Below is a small trained network, with its code and all its weights. Each question gives an input and a class and asks what happens when units are switched off, that is, made to give their printed mean instead of their output.

import numpy as np


def w(rows, s, z=0):
    codes = np.array(rows[::2]) - 128.0
    scale = np.full(codes.shape[1], s)
    scale[-1] = z or s
    return codes * scale


def norm(h):
    return h / np.sqrt((h * h).mean(-1, keepdims=True) + 1e-5)


def f(y):
    return y / 2 * (1 + np.tanh(0.7978845608 * (y + 0.044715 * y**3)))


def log_softmax(a):
    a = a - a.max(-1, keepdims=True)
    return a - np.log(np.exp(a).sum(-1, keepdims=True))


def net(x, mask):
    res = np.array(x, float).reshape(1, 6) / 4 @ E
    u = 0
    for l in range(4):
        y = f(norm(res) @ A[l][:, :-1].T + A[l][:, -1])
        res = res + np.where(mask[u : u + 4], y, B[l][:, -1]) @ B[l][:, :-1]
        u += 4
    return log_softmax(norm(res)[-1] @ U[:, :-1].T + U[:, -1])


A, B = {}, {}
E = w([
[138,146,131],'x0',
[30,180,148],'x1',
[122,10,254],'x2',
[193,107,127],'x3',
[132,122,130],'x4',
[25,66,8],'x5',
],0.006)
A[0] = w([
[51,187,201,1],'L0N0',
[21,92,111,76],'L0N1',
[65,61,230,25],'L0N2',
[93,7,159,99],'L0N3',
],0.014,0.00094)
B[0] = w([
[131,54,163,191],'L0N0',
[97,41,197,230],'L0N1',
[209,252,96,254],'L0N2',
[80,129,7,251],'L0N3',
],0.015,0.0059)
A[1] = w([
[33,254,86,83],'L1N0',
[62,101,222,8],'L1N1',
[32,196,64,148],'L1N2',
[106,32,171,106],'L1N3',
],0.0098,0.0017)
B[1] = w([
[180,233,101,240],'L1N0',
[251,134,75,166],'L1N1',
[79,197,120,255],'L1N2',
[198,129,204,189],'L1N3',
],0.013,0.0038)
A[2] = w([
[111,188,134,56],'L2N0',
[226,145,212,252],'L2N1',
[128,33,1,248],'L2N2',
[70,142,205,71],'L2N3',
],0.0096,0.0018)
B[2] = w([
[138,176,177,151],'L2N0',
[65,22,167,253],'L2N1',
[7,6,200,219],'L2N2',
[183,127,2,116],'L2N3',
],0.0083,0.0053)
A[3] = w([
[104,207,122,254],'L3N0',
[220,147,152,164],'L3N1',
[174,113,56,16],'L3N2',
[110,154,253,253],'L3N3',
],0.014,0.0012)
B[3] = w([
[247,164,99,253],'L3N0',
[155,191,212,214],'L3N1',
[100,198,69,146],'L3N2',
[43,22,174,225],'L3N3',
],0.014,0.0048)
U = w([
[86,221,96,26],'0',
[14,88,166,215],'1',
[40,133,161,250],'2',
[132,46,90,204],'3',
[209,2,43,77],'4',
[132,24,95,13],'5',
],0.0098,0.0017)

Each question gives the input, the list of numbers given to net, and the class t.
The units are the neurons (one row each of A and B). Each row of codes is followed by its name. A weight is (code - 128) times the scale printed after its matrix; where a second scale follows, it is the last column's (A, B and U).
mask holds one flag per neuron, layer by layer. A switched-off neuron (its flag False) gives its mean, the last column of its row in B, instead of its output. The means were averaged over made-up inputs and are rounded, as every weight is.
A unit's drop is (log p(t) with every unit on - log p(t) with that unit switched off) / (log p(t) with every unit on - log p(t) with every unit switched off).
The circuit of an input: a set's keep is (log p(t) with only the set's units on - log p(t) with every unit switched off) / (log p(t) with every unit on - log p(t) with every unit switched off). Starting from the 12 units with the biggest drops (on a tie, the unit counted first), units are removed one at a time, each time the one whose removal leaves the highest keep (on an exact tie, the one counted first), for as long as the keep stays at least 0.8.
circuit, biggest first: the units of the circuit, biggest drop first
most important unit: the unit with the biggest drop
k most important neurons: the k neurons with the biggest drops, biggest first
k most important neurons of layer l: the k neurons of layer l with the biggest drops, biggest first
drop of u: that unit's drop, to one decimal
input [-8,-6,3,7,4,3], class 2: most important neuron of layer 3 => [L3N0]
input [4,5,-3,1,-2,4], class 5: circuit, biggest first => [L0N3, L1N1, L0N2]
input [-4,7,8,-1,3,-6], class 0: 4 most important neurons => [L0N2, L0N1, L0N3, L2N2]
input [7,-4,-4,8,-3,8], class 1: circuit, biggest first => [L2N2, L3N0]
input [6,-6,-2,0,-2,7], class 1: circuit, biggest first => [L2N2, L3N0]
input [-6,-2,-6,-6,2,7], class 1: circuit, biggest first => [L0N1, L0N3]
input [4,1,7,-7,-7,7], class 0: 4 most important neurons => [L0N3, L0N2, L1N2, L3N3]
input [7,0,-2,4,-1,8], class 1: 3 most important neurons => [L3N0, L2N2, L0N0]
input [2,1,-4,-1,0,-6], class 1: 2 most important neurons => [L0N3, L0N2]
input [5,6,3,-8,8,6], class 3: 2 most important neurons => [L0N1, L1N1]
input [2,-5,7,4,4,-1], class 0: 2 most important neurons => [L0N2, L0N1]
input [3,7,8,-5,-8,5], class 0: 4 most important neurons => [L0N2, L0N3, L1N2, L2N1]
input [1,8,-5,0,2,2], class 5: 2 most important neurons => [L0N2, L0N3]
input [-1,-1,3,7,5,7], class 1: circuit, biggest first => [L2N2]
input [-7,-4,3,-2,1,3], class 2: 2 most important neurons => [L2N2, L0N1]
input [-4,5,5,4,-4,4], class 0: 2 most important neurons => [L0N3, L0N2]
input [-3,5,7,-7,0,4], class 0: 3 most important neurons => [L0N2, L0N3, L1N2]
input [-1,-2,7,-2,-5,-4], class 0: drop of L2N1 => 0.0
input [-5,-6,8,-3,3,-1], class 0: drop of L0N2 => 0.2
input [-7,-8,1,7,8,8], class 1: most important unit => L2N2
input [4,5,-5,-7,-2,1], class 3: drop of L0N1 => 0.1
